Below is a small trained network, with its code and all its weights. Each question gives an input and a class and asks what happens when units are switched off, that is, made to give their printed mean instead of their output.

import numpy as np


def w(rows, s, z=0):
    codes = np.array(rows[::2]) - 128.0
    scale = np.full(codes.shape[1], s)
    scale[-1] = z or s
    return codes * scale


def norm(h):
    return h / np.sqrt((h * h).mean(-1, keepdims=True) + 1e-5)


def f(y):
    return np.maximum(y, 0)


def log_softmax(a):
    a = a - a.max(-1, keepdims=True)
    return a - np.log(np.exp(a).sum(-1, keepdims=True))


def net(x, mask):
    res = np.array(x, float).reshape(1, 8) / 4 @ E
    u = 0
    for l in range(2):
        y = f(norm(res) @ A[l][:, :-1].T + A[l][:, -1])
        res = res + np.where(mask[u : u + 4], y, B[l][:, -1]) @ B[l][:, :-1]
        u += 4
    return log_softmax(norm(res)[-1] @ U[:, :-1].T + U[:, -1])


A, B = {}, {}
E = w([
[175,130,112,78,80,84,127,177,123,145,113],'x0',
[139,85,152,103,158,139,196,157,159,138,189],'x1',
[111,78,46,183,174,70,79,190,95,170,41],'x2',
[110,177,114,183,117,131,32,101,143,108,2],'x3',
[188,133,185,170,54,163,178,131,41,53,132],'x4',
[50,50,163,83,122,45,88,70,103,137,132],'x5',
[133,91,115,144,172,137,170,148,154,207,136],'x6',
[67,210,155,180,190,73,135,157,197,139,117],'x7',
],0.002)
A[0] = w([
[124,50,127,126,45,95,120,79,77,122,94,38],'0.n0',
[146,164,71,113,121,145,79,179,177,185,74,101],'0.n1',
[252,150,109,159,49,217,148,199,65,35,127,94],'0.n2',
[73,146,179,52,114,111,82,48,174,125,152,253],'0.n3',
],0.0028,0.0018)
B[0] = w([
[102,117,155,45,161,93,79,177,76,159,124,168],'0.n0',
[223,128,117,202,64,115,72,60,83,131,98,216],'0.n1',
[61,181,253,163,172,119,181,141,174,46,191,247],'0.n2',
[247,176,218,130,108,163,201,114,155,25,179,252],'0.n3',
],0.0039,0.0026)
A[1] = w([
[32,183,151,163,166,78,187,169,216,131,152,253],'1.n0',
[137,122,175,159,126,71,38,70,80,72,78,114],'1.n1',
[86,199,91,254,152,211,90,85,157,114,62,56],'1.n2',
[96,138,115,212,210,51,156,216,124,176,123,152],'1.n3',
],0.0033,0.00071)
B[1] = w([
[106,173,164,147,119,119,121,110,41,4,150,248],'1.n0',
[91,169,80,209,207,82,81,198,116,135,79,233],'1.n1',
[209,67,95,79,9,219,216,7,229,221,181,253],'1.n2',
[192,194,179,100,66,178,142,70,132,51,166,223],'1.n3',
],0.0044,0.0033)
U = w([
[98,158,127,162,162,82,64,154,92,97,62,128],'0',
[14,158,100,104,102,154,160,192,154,179,93,21],'1',
[151,174,194,126,99,154,176,99,140,58,170,154],'2',
[73,107,136,111,126,131,131,179,93,145,102,100],'3',
[151,100,112,82,127,110,122,154,115,166,136,116],'4',
[6,163,98,93,113,169,170,200,167,177,78,4],'5',
[158,141,60,164,95,149,115,93,170,193,83,145],'6',
[106,79,108,95,165,149,177,141,143,166,160,113],'7',
],0.014,0.013)

Each question gives the input, the list of numbers given to net, and the class t.
The units are the neurons (one row each of A and B). Each row of codes is followed by its name. A weight is (code - 128) times the scale printed after its matrix; where a second scale follows, it is the last column's (A, B and U).
mask holds one flag per neuron, layer by layer. A switched-off neuron (its flag False) gives its mean, the last column of its row in B, instead of its output. The means were averaged over made-up inputs and are rounded, as every weight is.
A unit's drop is (log p(t) with every unit on - log p(t) with that unit switched off) / (log p(t) with every unit on - log p(t) with every unit switched off).
The circuit of an input: a set's keep is (log p(t) with only the set's units on - log p(t) with every unit switched off) / (log p(t) with every unit on - log p(t) with every unit switched off). Starting from all 8 units, units are removed one at a time, each time the one whose removal leaves the highest keep (on an exact tie, the one counted first), for as long as the keep stays at least 0.8.
circuit, biggest first: the units of the circuit, biggest drop first
top k neurons: the k neurons with the biggest drops, biggest first
top k neurons in layer l: the k neurons of layer l with the biggest drops, biggest first
drop when u is switched off: that unit's drop, to one decimal
input [-7,-6,6,-6,-8,-3,4,6], class 2: circuit, biggest first	[1.n3]
input [1,-8,6,-1,2,1,-5,6], class 6: circuit, biggest first	[1.n2; 0.n2]
input [-4,-7,6,-6,7,8,1,0], class 0: top 2 neurons in layer 1	[1.n2; 1.n1]
input [7,-6,6,-4,7,1,1,6], class 0: top 2 neurons	[1.n2; 1.n1]
input [-5,2,4,8,8,0,-3,-8], class 0: top 2 neurons in layer 0	[0.n0; 0.n3]
input [-4,-7,-5,6,-4,-8,4,-7], class 6: circuit, biggest first	[1.n0; 1.n3]
input [2,3,-2,6,-7,0,-8,-6], class 0: top 2 neurons in layer 1	[1.n2; 1.n1]
input [5,6,-2,4,-3,-4,6,1], class 6: top 2 neurons in layer 0	[0.n1; 0.n2]
input [5,3,-7,8,-6,-1,7,2], class 6: top 2 neurons	[0.n1; 0.n2]
input [-5,-8,0,5,-5,7,-1,2], class 6: top 2 neurons	[1.n2; 0.n2]
input [-5,-1,7,8,-2,7,-6,2], class 6: top 2 neurons in layer 1	[1.n2; 1.n0]
input [-2,-6,3,6,-6,-1,-6,5], class 6: drop when 0.n1 is switched off	0.0
input [5,2,1,-7,-6,-1,-7,-8], class 4: drop when 1.n3 is switched off	0.4
input [-8,-5,3,8,1,-2,-6,-7], class 6: top neuron	[1.n2]
input [-6,-5,3,0,-2,3,0,-6], class 0: drop when 1.n2 is switched off	0.1
